In the rows, 128 means zero.
Each row is followed by its class number. Each block has new classes, again numbered from 0 up, in any order.
[119 116 125 126 163 141 117 117 122 109 116 123 134 135 146 115 147 139
 134 132 125 133 115 124 137 120 123 140 136 145 132 137]  7
[121 141 181 109 137  90 163 164 156 168 150 182 108 117  84 105 113  66
 139 148 120 111 196 142  88 145 144  69 104  72 132 134]  7
[ 88 115  94 165 156 182 127 118 104  88  98  94 104 136 171  65 168 141
  94 126  92  85  53 124 135 129 155 154  89 159 143 136]  5
[ 93 123 175 134 136 103 140 199 112 118 133 116 107 147 101  86 100  95
 121 141 105  76  92 140 124 140 201  86  70 127 151 139]  3
[138 138 145 137 166 108 106 123  96 141 149 124 102 104 123  94 104 144
 102  84 107 122 144 146 116 101 207  47 141 133 114 134]  5
[ 94  99 164  88  84  93  92 112 105 148 121 143   4  81 106 163 105 164
 130  84 102 156 132 164 102  91 185  94 161 135  81  88]  3
[160 152 177 106 144  58 120 195 114 172 180 137 155 123  75 141  67 120
 148  96 135 137 207 148 117 116 180  51 162 111 105 132]  6
[107 125 157 112 112 130 103 144 124 117 111 143  88 133 111 148 139 123
 141 125 122  97  87 126 147 143 137 131  88 130 130 111]  2
[134 130  73 129 116 141 122 110 140 139 135 120 129 117 166 100 123 168
 117 117 128 161 139 127 114  82 130 131 169 148 105 131]  1
[119 159  89 159 189 176 130 132 130 113 124  83 166 130 175  48 134 140
  94 152 123 124 118 118 142 102 151 142 136 128 150 169]  3
[160 145 113 125 134 105 121 154 137 143 155 135 165 144 143 125  98 139
 145 127 144 150 148 126 134 112 128 101 157 141 120 135]  1
[117 116 144 109 125 130 104 125 119 138 126 124  68 105 109 155 128 148
 134  96 106 140 133 139 125 112 135 129 155 135 105 110]  6
[118 137 100 179 190 194 134 183 131  90 109  54 196 173 154  43 152 117
 113 148 113  71  74 103 163 137 110 181  94 142 171 180]  6
[ 86 138 151 136 140 140 135 170 134 119 115 132  85 133 124  99 125  98
 127 159 105  98  96 130 128 145 156 127  86 112 151 132]  3
[133 159 137 108 136 126 147 124 154 154 142 173 148 119 127 169 120 126
 157 157 136 138 161 126 117 151  80 109 141  92 123 110]  0
[116 141 148 136 155 155  91 154 118 100 109 120 111 146 125 113 137 122
 128 141 119  87  58 115 172 138 144 130  80 138 153 140]  2
[102 100 172 128 123 101 126 186 100 132 147 102  68 119  72  84  99 120
 108  90  93  86 117 145 102 107 219  70  93 139 117 133]  6
[123 112 171 104 104  94 122 126 117 152 139 159  67 101 101 124 114 130
 116  94 113 133 145 145 110 120 163  69 124 113  92 118]  4
[119 128  75 149 132 156 125 140 130 119 127 100 135 137 163  64 126 153
 104 128 116 130  91 119 124  91 147 133 124 157 127 149]  1
[ 88 127 140 152 143 167 141 157 130 122 110 127  67 125 119  31 148  92
  73 148  85  79  69 122 121 140 163 107  51  98 142 158]  4
[110 106 169 102 113 127  95 116 112 119 106 155  45 120 121 167 141 138
 136 113 108 138  81 135 151 139 116 125 119 135 107 107]  4
[122 119 173 108 112 104 126 147 126 136 129 165  86 126 108 141 126 111
 140 123 116 120 121 136 134 153 131  99 105 114 112 116]  4
[105 129  73 150 134 172 117  90 111 106 117  75  90 100 146  71 137 184
  56 102 113 129  86 119 126  54 199 119 110 163 110 151]  2
[130 133 147 116 148 112 146 128 150 146 134 166 131 122 119 125 135 102
 146 139 132 134 177 132 106 142 119 109 129 100 131 129]  7
[134 126 140 126 121  96 131 114 114 121 139 149 102 122 135 190 119 143
 140 109 127 142 130 139 137 126 133 105 136 150 110 100]  5
[115 106 167 118 136 104 114 185  97 110 146 108 107 150  90 105  92 121
 134 107 106 100  77 137 134 112 194  52 102 163 123 136]  1
[ 76  93 130 141 121 171 126 131 106  90  93 110  66 137 141  70 161 131
  92 127  92  89  35 123 139 131 150 144  65 150 128 140]  4
[172 137 106 129 173 143  92  77 106 129 143 102 160 113 175 100 126 189
  98  95 143 175 144 124 159  79 129 111 195 151  96 156]  4
[148 112 166  83  79  50 102 146 123 162 160 167  76 112  94 199  79 148
 168  89 133 171 160 154 109 104 154  62 170 143  84  87]  1
[117 130 125 127 104 109 138 169 138 153 150 141  97 120 115  80  97 119
 114 120 114 121 137 136  92 102 173  76 114 121 111 132]  1
[ 88  99 148 126 117 137 114 146 112 127 117 109  33 106  91 104 128 133
 107  95  85 104 100 139 108 109 176 114 105 136 118 121]  6
[128 126 113 127 146 126 128 111 106 135 153 107 148 109 135  91 107 177
 110 106 124 129 135 134 106  89 161  78 149 145 104 134]  0
[119 106 164 106 109 104 115 126 110 137 131 148  68 111 111 131 123 136
 121  99 110 132 119 143 125 125 152  90 123 129  94 116]  4
[112 104 114 157 178 145 112 135  66  83 141  57 165 147 139  52 112 183
  90 107 115  92  46 121 137  89 191  85 109 189 134 158]  0
[127 122 132 149 159 116 109 179  99  84 134 100 185 178 152 137 109 157
 159 144 135 100  32 112 175 141 108 138  98 184 154 134]  0
[104 107 174 101 102  87 117 145 110 128 126 140  70 125 109 172 112 135
 154 117 121 132 121 151 121 134 166 110 128 138 117  94]  3
[113 106 160 130 114  90 127 135 100 112 132 134  66 124 113 168 114 136
 128 102 106 117  93 146 128 123 177  82 102 159 116 102]  5
[129 132 121 126 146 133 153 110 153 119 126 146 135 131 143 156 146 122
 135 158 136 151 144 119 134 124  96 145 131 127 135 131]  7
[137 156 125 134 159 134 120 112 132 138 127 156 131 118 154 144 140 127
 139 125 123 136 148 132 136 144 111 122 149 113 127 116]  5
[114 119 136 139 136 120 126 127 106 124 130 131 101 119 134 106 132 134
 117 105 106 105 117 142 118 128 172  96 116 138 121 119]  5
[ 93  81 161  85  96 104 112  84 115 142 114 158  14  84 100 155 137 151
 129  86 103 154 143 157  81  99 166  97 143 133  88  93]  7
[143 116 187 111 146  33  94 191  62 127 179  92  84 133  64 177  53 158
 124  65 104 144 103 145 144  81 236  41 136 196 111 120]  6
[132 135 174 104 126  77 142 163 128 146 158 166 153 135 100 173  94 120
 172 136 134 116 142 136 118 155 116  74 119 118 124 105]  0
[110 129 106 138 148 159 138 153 128 113 127 106 139 144 132  62 127 122
 113 136 106 104  95 121 124 115 159 103 107 142 138 154]  1
[127 140 105 118 144 164 120 115 143 124 120 131 129 130 141 128 139 134
 137 136 119 146 124 121 135 120 108 125 151 128 126 131]  1
[139 153 103 147 162 162 153 153 156 121 127 118 190 154 150 122 154 108
 147 164 135 114 146 108 153 162  69 188 133 115 153 142]  6
[121 122 130 134 106  95 118 128 114 144 135 156  76 111 146 134 119 143
 125 103 115 128 126 146 114 122 149 115 128 139 105 101]  5
[163 145  95 132 179 133 120  99 115 119 150 104 225 136 169 132 118 188
 142 125 148 151 138 118 148 112 105 119 183 158 124 138]  0
[139 130 158 114 116  46 110 169 100 155 164 132 117 116 112 130  58 155
 129  92 132 146 161 154 118  91 208  63 153 142 105 126]  3
[ 96 113 190 107 106  88 146 177 122 133 142 159  94 133  83 156 102 108
 153 139 111  89  98 141 104 156 149  69  74 119 129 100]  0
[138 118  96 141 144 149 116  92 101 101 128  91 126 124 161 107 135 183
  86 110 127 156  92 120 161  82 143 126 141 170 106 150]  4
[149 127  73 114 130 151 127  63 138 157 141 104 154  92 158  93 134 179
 111  86 132 181 196 139  89  66 133 105 219 132  82 133]  1
[117 133  86 130 132 164 147 115 145 137 131 115 130 116 140  70 136 135
 101 127 112 132 143 127  99  98 146 106 142 124 114 143]  1
[ 90 121 164 114  78  92 155 138 135 176 133 186  26  84  96 116 119  96
 112 108  88 101 164 164  60 137 183  68  93  86  99  92]  5
[125 133  99 151 127 126 119 118 118 134 126 138 108 118 177 110 133 153
 116 114 119 130 118 134 124 119 136 142 135 144 115 117]  5
[116 158  36 154 169 225 149 105 160 107 105 105 189 144 193  57 177 133
 106 177 120 130 104 100 143 122  74 192 136 129 150 159]  1
[140 145 130 119 143 120  94 127 111 139 141 121 133 113 123 110 114 154
 116  96 135 127 139 130 138  98 174  92 137 136 110 136]  2
[137 109 169  97 130  97  93 160 102 107 136 127 127 158 105 188 106 138
 178 107 127 136  89 134 157 132 140  87 143 170 117 108]  1

A new block, with new classes numbered from 0.
[145 141 109 115 129 138 151 117 112 147 118 126 119  97 128 131 136 100
 109 102 188 128 100 129 110 126 128 135 103 145 103 138]  8
[102 149 153 195 140 152 117  96 161 147 171 129 131 139 133 139 131 199
 132 176  95 117 149 131 113  94 143  94 128 108 151  68]  7
[ 94 176 148 100 110 121 141 127 166 141 134 139 123 136 140  99 122 100
 123 149 177 103 127 102 116 134 141 125 145 131 164 131]  1
[124 135 109 139 131 168 125 107 120 143 142 142 119 133 133  99 144 146
 134 123 149 132 106 134 141 113 129 123 133 123 100 142]  8
[167  86 113 134 155 155 107 158 119  91 109 101 120 161 146  98 138 146
 158 130  97 131 132 132 159 136  88 174  99 107  69 181]  2
[140 140  99  90 109 166 140 118 137 128 131 159 108 118 140 108 142  99
 138 115 183 123 104 110 131  86 141 112 102 131  99 134]  7
[113 127 127 166 135 110 111 104 128 132 125 110 127 106 135 169 134 132
  97 128 114 134 150 137 118 156 120 128 137 131 149 109]  8
[120 142 110 108 127 123 122 117 145 130 123 127 123 116 141 124 132  94
 117 113 152 123 119 140 130 160 132 144 148 133 133 136]  8
[156 154 148  93 147 109 130 140 158 113  99  93 110 127 150 123 115  69
 144 139 130  99 118 120  97 170 121 188 102 136 122 128]  5
[ 93 147 135  73 122 122 117 134 173 112 137 114 111 175 158  67 123  92
 151 145 162  88 125 136 135 166 134 155 178 127 164 171]  1
[108 138  95  97  96 123 121 132 173 124 132 169 143 119 131 147 133 116
  95 111 142 131 141 139 149 131 120  94 171 115 159 111]  7
[111  99 130  98 119 111 112 156 116 119 108 107 122 178 138  84 119 150
 146 143 176 118 133 166 124 120 100 147 165 143 134 173]  0
[121 135 153 178 132  97 118 144 138 126  95  93 149 131 138 169 125 160
 114 156  96 142 178 114 119 146  90 132 116 124 157  94]  0
[128 104 128 183 147 164 104 120  83 123 119 100 118 166 135 105 141 195
 138 149  97 140 147 105 146 105  93 119 111 134 110 142]  3
[136 144 152 128 142 103 140 131 150 136 109 111 115  91 133 154 122 100
 110 127 120 118 145 115  95 157 128 141 126 132 145 101]  6
[159 111 112  86 148 131 155 136 130 118 126 108 102 127 133 111 130  81
 140 103 172 112  97 147 139 147 126 171 107 135  98 175]  2
[102 135 132 127 133 156 148 100 143 147 163 140 125 137 128 105 127 130
 134 135 116 110 118 144 146 104 169 120 173 123 140 119]  4
[172  69  92  95 145 150 108 158  99 108 106 115 123 133 128 108 127 157
 152 117 143 130 103 165 107 101 101 145  96 128  65 158]  7
[132 134 119 136 113 118 125 161 133 135  96 156 169  92 113 163 123 151
  98 129 107 161 144  99 120 128  94 109 113 109 126 107]  1
[127 163 142 116 119 131 133 141 147 141 119 142 134 140 139 108 118 130
 131 152 139 107 124 115 106 118 117 143 122 132 123 120]  5
[151 135 122  55 145  86 131 160 180 101 120 101 139 112 140 136 112  52
 134 105 114 100 105 163 121 201 130 193 148 131 130 142]  5
[ 82 141 126 115 137 180 164  98 133 162 225 144 118 159 119  65 142 171
 164 139 166 103  71 157 149  86 182 102 168 124 124 159]  1
[ 97 162 134 158 124 104 144  88 155 148 143 116 121  95 136 182 134  99
  80 114 145 127 141 130 124 167 139 112 149 136 177  95]  8
[141 120  89  96 121 173 148 130 134 122 140 173 115 142 127  94 146 106
 146 103 151 140  93 122 188 109 125 131 134 110  82 176]  2
[114  92 136 174 140 137 125 113 103 135 131 103 126 145 125 153 128 178
 102 134  88 135 160 148 135 117 124 112 152 123 141 120]  4
[120 131 138 162 105 127 121 142 110 149  90 151 125 124 126 149 131 166
  84 136 137 142 173  98 107 111  88  91 127 131 136 112]  6
[ 80 120 145 102 134 126 141 115 139 141 181 100 106 186 133  73 124 156
 160 148 186  95 109 193 133 111 149 136 201 140 159 161]  0
[137  98 105 123 122 141 104 153  86 113  87 116 125 161 134 105 131 152
 122 126 138 142 142 119 146 123  68 128 130 144 114 163]  3
[123 122 142 138 136  88 110 143 153 119 117 114 142 119 130 177 111 135
 107 139  76 130 149 145 116 167 103 145 150 120 150 104]  5
[144 144 143 190 133 175  97 125 127 116  89 100 105 174 163 102 144 181
 145 177 117 114 169  85 105 107  87 127  61 118 106 111]  7
[102 168 139 125 107 136 148 121 147 146 132 139 127 147 139 101 133 127
 136 149 174 121 132 107 138 102 134 119 139 135 146 123]  0
[110 132 117 152 101 161 174 109  98 178 158 183 121  86  98 152 153 172
  76  89 168 154 126 101 140  57 141  44 134 129 110 124]  6
[180 141 127  80 137 101 117 172 163 116  69 122 143  81 131 151 104  90
 127 133 139 123 128 133  68 139 102 167  84 119 113  82]  7
[129 152 128  81 144 108 150 147 188 140 152 144 155  81 119 129 115  98
 130 112 100 113 109 157 118 160 159 147 179 114 141 101]  6
[114 133 133 141 111 157 150 109 105 151 117 128 106 153 133 122 134 135
  97 128 164 123 145 112 133  98 125 102 135 139 137 132]  4
[102 109 149 152 157 129 134 108 131 128 163  80  89 187 146 105 134 152
 136 147 146  88 138 161 137 143 127 146 151 134 152 168]  2
[ 84 134 149 144 135  76 102 140 182 121 148 121 176 100 127 171 114 152
 113 141  46 134 161 146 125 172 140 126 182  98 184  87]  1
[108  94 150 172 156 115  86 159 142 119 130  96 150 158 133 117 126 223
 121 156  45 114 188 170 116 150  91 128 190 102 153 133]  6
[127 128  96  40 111 127 150 139 153 143 153 179 133  93 108 120 117  96
 127  99 197 124  74 177 116  89 156 113 162 128 120 119]  7
[141 112 100  53 132  82 125 178 137 127 105 141 169  89 105 131 100 102
 112  99 140 137 105 169 126 152 109 150 171 141 137 124]  3
[109 184 120  61  95 145 182  91 140 151 139 154  80 130 139  91 126  30
 120 104 252 111  85  85 146 109 157 114 144 170 151 142]  3
[132 132 114 109 109 117 139 124 137 135 115 137 119 100 128 170 128 109
  88 113 177 131 138 124 107 115 119 102 113 136 144 105]  7
[176  41 115  99 158 114  99 180  72 114  60  99 140 120 108 132  99 156
 133 122  96 144 126 183  85 118  88 177 122 126  74 139]  4
[112  99 124  78 147 107 124 149 149 116 138 116 112 170 132  83 113 121
 143 134 156  95 115 191 134 150 116 168 188 125 142 178]  2
[ 99 158 128 126 121 144 136  96 170 126 169 122 109 165 152 112 143 117
 129 126 115 106 121 123 174 161 149 128 160 126 144 147]  5
[ 91 172 141 177 129 149 163  82 126 201 194 168 139  98 105 147 133 181
  99 132 168 135 106 135 113  70 171  69 144 128 145  78]  8
[115 135 138 178 128 145 133 119 133 169 166 168 158  93  97 157 123 219
 112 155 118 142 130 143  97  49 140  69 120 109 128  56]  7
[163 117 133 142 146 111 109 145 131  88  58  63 119 134 160 147 135  94
 147 130  94 141 160  93 131 176  88 180  77 129 111 136]  0
[133 106 125  65 149 137 147 129 123 129 134  93 104 159 135  75 115  96
 149 120 166  86  95 187 115 138 153 173 164 146 124 165]  4
[129 112 124 139 141 121  88 124 161  90 114 101 122 134 153 142 130 126
 140 142  76 123 153 134 127 157 121 143 126 113 135 113]  7
[150 112 119  82 129 115 152 144 110 147 134 146 130  89 103 146 113 116
 121 108 165 128  82 159  99 103 131 140 119 144  93 131]  5
[120 125 120  90 129 141 102 134 126 104 103  96  97 191 160  53 128 106
 151 141 162  97 136 124 147 150  97 162 157 149 139 179]  3
[112 119 141 131 153 149 150 114 127 159 187 129 115 126 117 101 132 171
 140 132 134 107 106 160 117  98 163 112 163 130 122 136]  6
[189  83  98  86 151  96 127 175 106 108  51 121 150  45 108 173 120  90
 123  77 112 163 110 115 100 155  93 159  66 124  74 142]  1
[160 113  98 101 147 128 112 162 134 105 103 122 163 107 124 120 119 115
 147 112  73 147 112 131 147 153 105 164 129 123  96 125]  3
[127 140 137 134 132 144 132 123 143 121 122 112 120 147 143 101 134 126
 165 144 128 129 122 116 139 120 130 148 123 123 112 131]  0
[117 112 141 162 114 127 122 126  93 142  81 132 118 131 123 157 120 153
  86 142 125 143 169 117 113 100  99 103 133 130 144 104]  4
[145  95 135 134 151 109  93 146 132  98 104  91 127 145 140 137 119 142
 140 139  74 122 141 154 118 169  97 173 130 122 115 144]  5
[143 103 136 168 170 112 114 131 134 112 128  90 161  77 126 168 122 150
 147 143  30 138 135 116 100 150 134 159  88 111 107 101]  1
[165 129 115  65 118 165 129 148 109 108  54 119  90 160 153  65 130  63
 146 121 175 114 123 104 125 122 109 171 107 134  89 173]  4
[143 122 111 126 132 152 101 157 111 118  97 126 143 160 135  81 128 160
 143 139 115 137 133 114 150 125  87 140 126 130 107 146]  3
